Where the symbols take the objects:
Z338: &>-, §>Z218, ~>-, +>-, *>-, @>Z831, !>-, %>-, ^>-
Z784: &>-, §>-, ~>-, +>Z218, *>-, @>Z137, !>-, %>-, ^>-
Z760: &>-, §>-, ~>-, +>Z223, *>-, @>-, !>-, %>-, ^>Z137
Z511: &>-, §>-, ~>-, +>Z456, *>Z137, @>-, !>-, %>-, ^>-
Z223: &>Z300, §>Z786, ~>Z380, +>Z760, *>Z908, @>Z51, !>Z899, %>Z305, ^>Z696
Z123: &>-, §>Z191, ~>-, +>-, *>-, @>-, !>-, %>Z831, ^>-
Z137: &>Z931, §>Z883, ~>Z636, +>Z696, *>Z511, @>Z784, !>Z26, %>Z652, ^>Z760
Z696: &>Z785, §>Z831, ~>Z822, +>Z137, *>Z456, @>Z218, !>Z448, %>Z191, ^>Z223
Z291: &>-, §>Z456, ~>-, +>-, *>Z831, @>-, !>-, %>-, ^>-
Z786: &>-, §>Z223, ~>-, +>-, *>-, @>-, !>-, %>-, ^>Z831
Z985: &>-, §>-, ~>Z218, +>-, *>-, @>Z822, !>-, %>-, ^>-
Z51: &>-, §>-, ~>-, +>-, *>-, @>Z223, !>-, %>-, ^>Z218
Z240: &>-, §>-, ~>-, +>-, *>Z218, @>Z456, !>-, %>-, ^>-
Z822: &>Z337, §>Z563, ~>Z696, +>Z636, *>Z532, @>Z985, !>Z749, %>Z809, ^>Z380
Z994: &>-, §>-, ~>-, +>-, *>-, @>-, !>Z191, %>Z448, ^>-
Z831: &>Z70, §>Z696, ~>Z563, +>Z883, *>Z291, @>Z338, !>Z479, %>Z123, ^>Z786
Z652: &>-, §>-, ~>-, +>Z191, *>-, @>-, !>-, %>Z137, ^>-
Z92: &>Z448, §>-, ~>-, +>-, *>-, @>-, !>Z785, %>-, ^>-
Z218: &>Z112, §>Z338, ~>Z985, +>Z784, *>Z240, @>Z696, !>Z795, %>Z281, ^>Z51
Z931: &>Z137, §>-, ~>-, +>Z785, *>-, @>-, !>-, %>-, ^>-
Z795: &>-, §>-, ~>-, +>-, *>-, @>Z448, !>Z218, %>-, ^>-
Z899: &>-, §>-, ~>-, +>-, *>-, @>-, !>Z223, %>-, ^>Z448
Z300: &>Z223, §>-, ~>-, +>-, *>-, @>-, !>-, %>-, ^>Z785
Z337: &>Z822, §>-, ~>Z785, +>-, *>-, @>-, !>-, %>-, ^>-
Z563: &>-, §>Z822, ~>Z831, +>-, *>-, @>-, !>-, %>-, ^>-
Z532: &>-, §>-, ~>Z456, +>-, *>Z822, @>-, !>-, %>-, ^>-
Z785: &>Z696, §>Z70, ~>Z337, +>Z931, *>Z935, @>Z112, !>Z92, %>Z971, ^>Z300
Z380: &>-, §>-, ~>Z223, +>-, *>-, @>-, !>-, %>-, ^>Z822
Z748: &>-, §>-, ~>-, +>-, *>Z448, @>-, !>Z456, %>-, ^>-
Z749: &>-, §>-, ~>Z448, +>-, *>-, @>-, !>Z822, %>-, ^>-
Z541: &>-, §>-, ~>-, +>-, *>Z191, @>-, !>-, %>Z456, ^>-
Z479: &>-, §>Z448, ~>-, +>-, *>-, @>-, !>Z831, %>-, ^>-
Z456: &>Z935, §>Z291, ~>Z532, +>Z511, *>Z696, @>Z240, !>Z748, %>Z541, ^>Z908
Z26: &>-, §>-, ~>-, +>Z448, *>-, @>-, !>Z137, %>-, ^>-
Z70: &>Z831, §>Z785, ~>-, +>-, *>-, @>-, !>-, %>-, ^>-
Z935: &>Z456, §>-, ~>-, +>-, *>Z785, @>-, !>-, %>-, ^>-
Z883: &>-, §>Z137, ~>-, +>Z831, *>-, @>-, !>-, %>-, ^>-
Z971: &>Z191, §>-, ~>-, +>-, *>-, @>-, !>-, %>Z785, ^>-
Z112: &>Z218, §>-, ~>-, +>-, *>-, @>Z785, !>-, %>-, ^>-
Z281: &>-, §>-, ~>-, +>-, *>-, @>Z191, !>-, %>Z218, ^>-
Z191: &>Z971, §>Z123, ~>Z809, +>Z652, *>Z541, @>Z281, !>Z994, %>Z696, ^>Z305
Z636: &>-, §>-, ~>Z137, +>Z822, *>-, @>-, !>-, %>-, ^>-
Z809: &>-, §>-, ~>Z191, +>-, *>-, @>-, !>-, %>Z822, ^>-
Z448: &>Z92, §>Z479, ~>Z749, +>Z26, *>Z748, @>Z795, !>Z696, %>Z994, ^>Z899
Z908: &>-, §>-, ~>-, +>-, *>Z223, @>-, !>-, %>-, ^>Z456
Z305: &>-, §>-, ~>-, +>-, *>-, @>-, !>-, %>Z223, ^>Z191

In the rows, 537 stands for zero.

The rows follow the links: the fewer symbols apart two objects are, the more alike their rows tend to be.

Each row is also shifted at random along 5 hidden directions that mean nothing.

Some objects, each with a row of numbers:
Z935 -> 610,626,494,422,505,459,559,508,481,527,423,574,585,403,679,505,426,471,488,550,467,614,731,578,568,484,318,494,601,548,381,504,652,600,443,458,514,506,708,548,572,502,748,585,534,424,490,499,346,475,535,502,481,509,393,424,463,533,514,680,485,760,653
Z652 -> 582,613,643,558,576,480,588,328,595,529,489,624,399,553,426,645,522,474,436,516,579,491,647,592,745,354,707,518,627,524,500,554,733,511,590,593,624,407,421,603,338,602,575,410,638,615,445,541,497,631,486,336,631,599,707,375,529,499,455,474,547,592,418
Z218 -> 560,610,493,517,538,437,532,598,437,402,729,370,701,641,384,706,579,486,552,689,452,457,584,452,646,523,725,377,429,607,518,606,583,559,538,541,565,551,601,496,634,533,475,542,483,492,418,590,341,449,590,421,510,614,615,714,561,628,522,687,605,484,588
Z380 -> 596,570,443,612,447,513,584,637,457,580,483,608,481,660,581,540,527,593,845,545,578,594,653,492,517,444,374,539,660,424,455,467,373,589,565,407,517,383,408,381,538,435,425,701,538,615,702,634,686,590,616,465,422,468,505,574,632,609,654,538,380,666,552
Z985 -> 579,518,416,562,567,425,470,584,461,465,702,518,580,570,411,495,566,475,737,581,512,349,615,460,592,480,632,454,524,541,528,484,535,569,545,416,533,451,603,418,548,485,429,642,505,546,500,513,469,444,564,503,443,558,545,611,460,563,523,644,613,493,551
Z822 -> 591,560,362,631,515,445,519,458,572,554,493,564,459,649,403,424,517,612,631,407,610,522,587,392,516,472,575,477,561,508,604,463,443,626,496,323,525,512,535,475,514,496,376,469,570,663,694,655,605,431,564,486,517,532,538,546,391,583,404,473,560,483,490
Z448 -> 472,609,627,525,552,267,597,597,564,603,502,497,356,541,513,363,406,615,450,595,683,612,636,418,508,744,400,778,560,437,460,499,513,569,556,577,583,404,132,530,664,651,647,448,467,845,567,692,556,694,615,100,554,505,499,615,630,504,422,735,391,575,564
Z291 -> 607,646,527,435,730,560,587,551,580,507,546,531,662,369,652,427,636,671,435,518,532,652,672,581,507,504,393,424,530,375,692,501,474,553,560,424,542,497,537,619,636,707,466,521,585,466,496,252,501,598,601,758,431,465,447,594,389,477,459,516,418,406,764
Z70 -> 445,518,538,426,576,524,496,661,558,568,351,465,513,594,244,443,512,429,281,342,714,602,602,402,557,430,616,482,467,476,466,417,572,675,412,648,538,659,440,526,671,393,493,536,730,430,634,551,588,636,549,397,691,430,686,358,593,580,274,495,643,614,520
Z137 -> 675,464,570,563,514,564,548,458,621,690,513,571,475,566,398,484,621,637,405,450,617,584,556,568,693,501,554,533,553,533,446,652,602,603,652,594,612,475,440,604,360,569,498,485,613,516,489,538,601,478,473,423,622,605,564,545,571,580,540,372,641,554,330
Z749 -> 541,549,526,517,451,450,475,543,570,664,574,494,482,536,610,387,436,653,700,428,633,468,457,509,319,783,386,748,509,516,677,495,388,443,581,478,500,560,443,477,629,535,510,457,435,675,625,674,653,496,542,543,510,512,474,560,432,510,547,689,517,560,468
Z795 -> 474,624,545,517,484,193,523,620,465,517,663,396,497,585,494,488,446,595,552,654,592,498,710,483,630,659,518,684,573,286,317,510,607,522,592,610,593,397,256,500,742,564,680,487,510,663,411,635,475,665,655,144,398,434,507,638,631,565,527,867,485,712,668
Z305 -> 505,473,507,644,536,643,513,572,438,411,531,581,414,702,591,704,482,343,645,524,441,511,392,564,445,433,678,582,529,638,548,599,495,434,503,566,550,475,743,648,398,465,536,604,526,468,623,586,593,474,500,761,556,542,706,526,572,580,729,371,569,598,473
Z26 -> 562,492,623,481,535,607,520,521,687,648,637,609,551,418,619,520,562,677,616,494,508,485,384,674,513,770,394,776,638,666,636,584,451,415,675,578,544,607,421,518,504,552,524,463,340,618,543,583,688,458,445,460,676,646,377,625,630,368,678,632,584,509,337
Z809 -> 528,549,496,649,516,525,519,438,510,477,620,640,457,659,520,597,551,445,768,539,389,414,402,486,552,456,630,512,481,860,728,512,653,407,475,455,549,550,639,468,451,467,519,356,517,640,634,542,544,445,399,551,554,603,598,469,475,556,469,518,565,543,500
Z92 -> 429,423,478,565,326,655,396,559,478,644,499,356,428,522,498,624,502,507,451,479,640,373,408,519,384,632,639,679,538,610,655,638,550,423,559,554,346,826,931,717,608,501,516,472,531,404,549,712,424,470,568,832,613,642,643,449,477,531,599,479,774,477,460
Z636 -> 666,517,441,569,441,609,442,376,653,642,634,539,588,570,537,529,602,623,595,375,561,452,465,623,549,434,599,452,654,569,674,684,618,519,664,457,510,587,752,586,347,493,275,509,601,498,582,621,561,421,565,778,549,663,583,444,348,508,552,302,697,412,459
Z785 -> 499,490,575,638,537,652,479,555,505,596,390,612,452,488,427,342,533,559,254,535,770,683,616,394,456,638,487,432,466,576,374,489,370,606,564,401,390,617,542,517,569,596,544,583,652,486,539,502,514,441,577,405,558,519,525,594,589,649,342,504,502,558,331
Z563 -> 492,573,462,525,636,586,542,597,550,556,548,430,562,473,571,433,673,712,631,428,596,505,585,369,536,407,526,436,558,459,757,512,546,580,642,420,585,579,519,469,615,623,317,528,652,581,713,519,633,568,557,680,516,526,618,479,433,589,427,436,481,463,681
Z51 -> 582,552,498,563,465,558,504,702,470,467,601,440,572,803,445,653,453,441,479,609,432,466,357,566,627,447,690,430,442,572,405,555,472,536,441,628,522,561,518,483,486,382,492,555,471,552,485,585,402,623,585,444,566,556,671,575,628,680,649,534,588,398,622

Where do the symbols, taken in turn from left to right, take each start?
Answers are names.
678,552,509,432,542,490,643,403,713,554,505,615,669,437,643,501,507,645,440,563,469,638,665,628,627,491,379,490,697,460,418,556,635,587,655,521,543,473,489,604,448,673,571,561,544,463,377,409,564,607,525,491,408,493,516,503,468,461,554,538,478,595,608
+ § § *: Z696
386,478,591,499,683,557,542,495,570,433,436,533,524,563,436,666,554,353,526,413,434,471,393,515,535,380,767,561,378,665,670,561,682,564,296,652,685,631,637,523,548,363,472,413,613,496,650,493,581,525,463,567,738,578,692,409,606,554,469,446,603,593,510
% ^ § ^ %: Z191
574,513,484,653,484,510,564,745,431,522,467,610,392,719,510,557,538,481,410,656,512,771,671,443,571,447,498,454,525,442,411,547,408,695,495,578,552,491,416,470,523,539,618,666,518,604,623,694,502,641,602,359,597,453,590,581,588,655,645,452,438,557,509
§ § ^ ~: Z822
637,661,720,468,597,428,650,430,550,431,455,788,563,509,608,457,376,452,470,572,417,711,580,576,464,583,445,502,512,705,470,445,542,466,400,540,478,518,407,511,503,667,691,418,507,611,448,352,542,657,462,439,492,503,390,619,556,517,439,608,436,520,588
% & *: Z785
493,562,513,401,424,343,521,496,520,580,574,517,596,501,641,657,450,495,639,598,321,555,414,635,533,641,497,736,591,622,604,600,705,489,444,683,497,648,793,628,622,571,729,406,384,532,514,620,414,508,489,684,512,593,415,459,393,500,602,671,594,583,719
* & !: Z785
297,593,548,578,575,572,520,469,387,460,501,582,430,491,616,615,538,471,611,580,563,479,665,407,564,486,586,566,534,649,523,613,680,450,588,357,507,449,797,586,534,566,721,592,679,416,593,532,375,485,510,592,491,522,672,451,538,510,416,550,546,761,523
% @ @ @: Z112
403,500,516,465,557,531,413,636,565,594,512,310,408,545,549,559,567,558,501,510,541,464,397,501,520,667,642,686,518,469,729,585,609,514,464,739,547,686,601,672,712,574,551,417,508,579,588,672,526,556,528,636,639,559,551,450,510,505,513,540,699,411,651
! ! ! %: Z123
514,493,473,495,337,480,519,643,497,580,452,483,418,695,639,688,449,518,533,567,474,576,525,575,451,553,544,659,597,484,529,545,434,533,485,671,481,558,553,620,582,526,629,595,462,596,574,851,463,644,618,545,555,491,587,464,519,554,734,527,612,559,601
! ~ ~: Z223
482,508,413,613,430,589,468,713,313,549,465,515,405,637,595,704,511,433,599,595,605,581,694,514,558,415,539,509,631,379,464,556,542,593,588,457,528,499,769,619,522,417,656,784,548,342,698,684,445,503,578,659,512,446,642,387,598,566,698,534,514,820,523
^ @ @: Z785
453,615,662,561,500,455,554,446,503,541,534,577,371,639,550,592,381,484,504,573,488,598,427,500,577,692,588,719,450,710,644,537,593,338,464,708,556,519,368,523,591,590,652,391,475,817,497,639,474,676,506,282,594,505,560,540,626,503,494,804,552,467,574
! § %: Z831
675,534,531,500,442,550,565,497,564,470,561,511,645,581,364,484,410,471,365,478,471,566,409,589,514,569,666,400,429,528,416,491,437,482,354,537,463,667,518,478,590,499,548,451,550,483,367,309,429,520,577,530,502,524,433,650,521,627,577,477,649,308,532
* % % ~: Z985
462,664,603,743,694,585,664,399,470,443,518,577,365,541,510,514,498,536,477,637,504,666,488,442,553,486,635,434,405,732,611,615,673,375,634,423,534,461,523,624,460,752,575,452,621,601,546,440,473,598,471,540,568,495,647,644,528,495,368,473,392,461,503
@ @ ^ ^: Z191
435,584,451,633,488,613,496,468,460,600,506,603,547,437,564,395,622,595,758,440,733,465,711,507,455,498,407,439,579,487,595,507,498,526,720,193,488,520,692,500,615,564,441,716,637,527,730,530,617,384,564,686,452,562,531,477,440,517,455,528,471,646,522
~ % % + +: Z785
726,489,590,507,420,619,622,604,556,540,439,690,560,700,581,596,473,387,421,539,366,781,362,627,487,498,547,478,502,576,479,476,444,581,312,629,462,652,578,563,426,447,593,569,468,510,476,467,449,578,502,587,571,478,478,581,557,578,664,457,550,435,583
^ + * ^: Z760
623,658,538,508,535,519,611,424,581,506,541,598,616,460,702,572,498,534,517,509,290,734,561,579,532,514,522,487,531,632,531,515,607,569,430,474,459,613,750,672,511,661,622,554,411,454,525,453,390,518,488,635,454,591,395,517,467,482,588,601,488,558,718
@ @ & *: Z785
460,470,514,503,514,540,488,621,441,473,657,463,649,518,470,644,538,440,626,615,541,347,623,526,599,558,596,497,506,541,350,573,670,555,579,458,504,533,779,469,637,421,555,643,491,348,510,566,391,363,555,547,475,557,525,556,546,581,488,712,646,595,501
@ & +: Z137
488,587,585,502,757,442,612,710,551,463,389,435,469,508,448,384,610,535,366,508,629,661,651,401,636,464,506,527,439,428,543,433,561,702,415,582,632,479,350,573,659,560,420,560,670,581,696,575,568,658,551,351,605,437,619,465,584,630,366,513,461,538,571
* § ~ *: Z822
